Below are the code and all the weights of a small trained network. Each question names an input and a target symbol and asks about switching units off, where a switched-off unit gives its printed mean instead of its output.

import numpy as np


def w(rows, s, z=0):
    codes = np.array(rows[::2]) - 128.0
    scale = np.full(codes.shape[1], s)
    scale[-1] = z or s
    return codes * scale


def norm(h):
    return h / np.sqrt((h * h).mean(-1, keepdims=True) + 1e-5)


def f(y):
    return y / 2 * (1 + np.tanh(0.7978845608 * (y + 0.044715 * y**3)))


def softmax(a):
    e = np.exp(a - a.max(-1, keepdims=True))
    return e / e.sum(-1, keepdims=True)


def log_softmax(a):
    a = a - a.max(-1, keepdims=True)
    return a - np.log(np.exp(a).sum(-1, keepdims=True))


def net(x, mask):
    ids = ['ΔΞΦβζηθλπσψω'.index(c) for c in x.split()]
    T = len(ids)
    res = E[ids] + P[:T]
    u = 0
    for l in range(3):
        r = norm(res)
        for j in range(3):
            rows = slice(2 * j, 2 * j + 2)
            q, k, v = (r @ M[l][rows].T for M in (Q, K, V))
            z = softmax(np.where(np.tri(T) > 0, q @ k.T / 2**0.5, -1e9)) @ v
            o = O[l][rows]
            res = res + np.where(mask[u + j], z, o[:, -1]) @ o[:, :-1]
        u += 3
        y = f(norm(res) @ A[l][:, :-1].T + A[l][:, -1])
        res = res + np.where(mask[u : u + 4], y, B[l][:, -1]) @ B[l][:, :-1]
        u += 4
    return log_softmax(norm(res)[-1] @ U[:, :-1].T + U[:, -1])


Q, K, V, O, A, B = {}, {}, {}, {}, {}, {}
E = w([
[62,234,102,151,136],'Δ',
[73,210,117,157,117],'Ξ',
[190,75,184,58,164],'Φ',
[233,127,108,101,136],'β',
[89,94,155,97,131],'ζ',
[73,108,192,50,179],'η',
[163,184,20,147,110],'θ',
[135,92,90,122,178],'λ',
[65,99,108,116,235],'π',
[37,186,115,112,162],'σ',
[101,200,238,128,115],'ψ',
[92,28,92,61,250],'ω',
],0.012)
P = w([
[114,109,160,129,157],'0',
[88,85,132,187,157],'1',
[175,173,143,121,248],'2',
[127,119,124,113,154],'3',
[102,97,132,179,142],'4',
[161,182,147,94,221],'5',
[130,122,122,97,131],'6',
[107,106,136,172,127],'7',
[158,184,147,75,196],'8',
[117,125,117,61,90],'9',
[115,104,135,177,136],'10',
[141,186,129,80,151],'11',
],0.013)
Q[0] = w([
[116,130,197,185,59],'L0H1',
[113,46,130,205,84],'L0H1',
[170,254,170,40,183],'L0H2',
[115,137,114,106,187],'L0H2',
[73,78,110,182,41],'L0H3',
[108,186,106,71,150],'L0H3',
],0.015)
K[0] = w([
[131,107,196,237,59],'L0H1',
[132,51,139,249,93],'L0H1',
[134,169,121,37,41],'L0H2',
[121,134,127,100,157],'L0H2',
[99,156,172,230,111],'L0H3',
[102,159,116,75,124],'L0H3',
],0.016)
V[0] = w([
[95,49,60,162,120],'L0H1',
[135,127,72,121,195],'L0H1',
[146,159,177,141,55],'L0H2',
[139,104,1,139,118],'L0H2',
[173,111,121,139,137],'L0H3',
[205,171,191,118,174],'L0H3',
],0.013)
O[0] = w([
[185,142,180,133,3,63],'L0H1',
[56,185,118,94,102,253],'L0H1',
[97,164,180,108,34,23],'L0H2',
[37,2,88,156,207,101],'L0H2',
[89,123,176,86,97,127],'L0H3',
[41,106,143,111,16,189],'L0H3',
],0.0084,0.0074)
A[0] = w([
[88,122,146,254,113,4],'L0N1',
[101,122,208,148,166,115],'L0N2',
[126,155,70,79,148,240],'L0N3',
[157,104,188,200,101,113],'L0N4',
],0.016,0.0013)
B[0] = w([
[244,247,129,133,160,152],'L0N1',
[20,78,163,157,66,153],'L0N2',
[85,148,169,111,78,255],'L0N3',
[201,23,153,179,201,139],'L0N4',
],0.012,0.0093)
Q[1] = w([
[148,219,167,177,131],'L1H1',
[86,189,233,104,142],'L1H1',
[84,134,114,90,138],'L1H2',
[111,162,157,61,150],'L1H2',
[68,5,115,126,132],'L1H3',
[164,126,83,70,73],'L1H3',
],0.019)
K[1] = w([
[167,254,110,177,123],'L1H1',
[46,215,144,155,74],'L1H1',
[120,134,163,88,132],'L1H2',
[97,133,118,61,172],'L1H2',
[24,62,128,118,171],'L1H3',
[144,139,140,9,97],'L1H3',
],0.017)
V[1] = w([
[103,205,97,255,52],'L1H1',
[161,178,2,201,173],'L1H1',
[120,131,156,254,233],'L1H2',
[78,212,124,251,76],'L1H2',
[221,164,53,33,112],'L1H3',
[182,91,165,96,154],'L1H3',
],0.0074)
O[1] = w([
[43,107,84,225,114,175],'L1H1',
[64,178,29,150,100,67],'L1H1',
[71,145,215,125,2,28],'L1H2',
[6,69,191,155,128,128],'L1H2',
[98,81,35,96,171,2],'L1H3',
[144,170,77,51,134,54],'L1H3',
],0.0049,0.0024)
A[1] = w([
[192,85,15,170,117,98],'L1N1',
[143,109,212,56,118,252],'L1N2',
[118,149,101,233,161,214],'L1N3',
[204,5,115,112,32,14],'L1N4',
],0.011,0.002)
B[1] = w([
[101,89,113,138,1,146],'L1N1',
[127,149,64,139,89,253],'L1N2',
[166,80,178,77,159,204],'L1N3',
[182,252,207,108,59,154],'L1N4',
],0.011,0.0056)
Q[2] = w([
[134,76,182,219,86],'L2H1',
[183,195,115,204,53],'L2H1',
[166,27,110,193,91],'L2H2',
[118,177,35,139,40],'L2H2',
[73,137,113,139,3],'L2H3',
[71,40,163,117,208],'L2H3',
],0.012)
K[2] = w([
[125,79,133,207,38],'L2H1',
[94,206,136,171,35],'L2H1',
[191,97,160,216,36],'L2H2',
[97,93,15,178,112],'L2H2',
[167,118,114,216,9],'L2H3',
[72,10,207,166,242],'L2H3',
],0.011)
V[2] = w([
[111,105,104,176,218],'L2H1',
[132,79,58,158,23],'L2H1',
[103,22,185,88,174],'L2H2',
[171,75,243,55,94],'L2H2',
[52,216,78,85,120],'L2H3',
[43,150,183,110,255],'L2H3',
],0.007)
O[2] = w([
[45,179,116,111,192,144],'L2H1',
[228,106,67,183,99,2],'L2H1',
[213,186,73,64,147,118],'L2H2',
[247,19,102,108,158,54],'L2H2',
[175,44,105,119,199,224],'L2H3',
[253,114,162,144,35,205],'L2H3',
],0.0047,0.0041)
A[2] = w([
[121,214,108,165,215,61],'L2N1',
[250,178,145,246,165,49],'L2N2',
[113,236,157,191,132,23],'L2N3',
[166,88,147,214,185,2],'L2N4',
],0.012,0.0042)
B[2] = w([
[187,78,181,52,67,255],'L2N1',
[37,134,88,133,161,225],'L2N2',
[174,116,40,142,146,239],'L2N3',
[141,252,112,112,118,146],'L2N4',
],0.015,0.0039)
U = w([
[80,193,202,200,166,130],'Δ',
[63,112,44,186,75,136],'Ξ',
[113,192,44,156,200,100],'Φ',
[47,77,208,149,62,117],'β',
[182,143,150,148,175,254],'ζ',
[168,135,19,53,163,116],'η',
[72,18,128,129,216,144],'θ',
[137,128,248,81,197,103],'λ',
[139,122,238,91,35,118],'π',
[143,50,109,102,54,190],'σ',
[147,219,111,153,12,113],'ψ',
[211,87,181,46,113,98],'ω',
],0.015,0.0081)

Each question gives the input, a string of symbols that net reads in full, and the target symbol t.
The units are the heads (2 rows each of Q, K, V and O) and the neurons (one row each of A and B). Each row of codes is followed by its name. A weight is (code - 128) times the scale printed after its matrix; where a second scale follows, it is the last column's (O, A, B and U).
mask holds one flag per unit, layer by layer, with each layer's heads first. A switched-off unit (its flag False) gives its mean, the last column of its rows in O or B, instead of its output. The means were averaged over made-up inputs and are rounded, as every weight is.
A unit's drop is (log p(t) with every unit on - log p(t) with that unit switched off) / (log p(t) with every unit on - log p(t) with every unit switched off).
The circuit of an input: a set's keep is (log p(t) with only the set's units on - log p(t) with every unit switched off) / (log p(t) with every unit on - log p(t) with every unit switched off). Starting from the 12 units with the biggest drops (on a tie, the unit counted first), units are removed one at a time, each time the one whose removal leaves the highest keep (on an exact tie, the one counted first), for as long as the keep stays at least 0.8.
units of the circuit, in order: the units of the circuit, biggest drop first
unit that matters most: the unit with the biggest drop
k most important neurons: the k neurons with the biggest drops, biggest first
k most important neurons of layer l: the k neurons of layer l with the biggest drops, biggest first
heads that matter: for each layer, one digit per head in row order, 1 if its drop is at least 0.15 and else 0, layers parted by /
input ψ η π σ θ σ θ β, target ψ: unit that matters most => L1N4
input Δ ψ Δ Ξ θ Φ β ω ω Δ ζ, target ζ: heads that matter => 100 / 000 / 000
input σ η Δ Ξ β ω Δ Ξ β λ, target Ξ: 2 most important neurons => (L0N3, L2N1)
input θ η Φ Ξ Ξ β η Δ ψ ζ Δ, target η: units of the circuit, in order => (L2N1, L0N1, L2N3)
input η Φ Δ λ λ η θ ω λ, target θ: heads that matter => 010 / 000 / 000
input θ β π η Ξ Ξ, target η: 4 most important neurons => (L2N3, L0N3, L0N1, L0N4)
input β Φ η λ, target Ξ: 2 most important neurons => (L1N2, L2N1)
input ω β π θ ω λ Φ ψ ζ β ω Φ, target β: units of the circuit, in order => (L0N2, L0H2)
input Φ θ β Δ ψ, target Δ: heads that matter => 000 / 000 / 000
input ω β ζ, target ω: units of the circuit, in order => (L0H2, L2N1)
input π σ Φ, target π: 2 most important neurons of layer 2 => (L2N2, L2N3)
input σ ω β Ξ Δ, target η: 3 most important neurons => (L0N1, L2N1, L2N2)
input Δ ψ Δ η, target ψ: heads that matter => 010 / 000 / 000
input β σ Ξ, target β: heads that matter => 001 / 000 / 000
input σ π λ η Ξ ζ θ π σ, target θ: unit that matters most => L0H2
input Φ ζ ψ Δ θ λ Δ β θ π σ, target ω: heads that matter => 000 / 000 / 000
input ω λ π β Φ π ω Ξ ζ θ, target θ: units of the circuit, in order => (L0H2, L1N2)
input λ ζ λ π λ, target σ: 2 most important neurons => (L1N1, L1N3)
input β Δ Δ ζ π Ξ ω, target η: 2 most important neurons => (L1N2, L0N2)
input Δ ζ Φ Δ Φ θ Φ η β λ ψ λ, target λ: unit that matters most => L0H3
input θ Δ Ξ ζ σ η Δ Ξ, target Φ: 3 most important neurons => (L2N2, L1N3, L0N1)
input ζ Φ Δ λ θ θ, target λ: heads that matter => 110 / 000 / 000
input π θ β β, target θ: 2 most important neurons => (L1N1, L1N2)
input π Φ β σ, target λ: 2 most important neurons => (L1N2, L0N1)
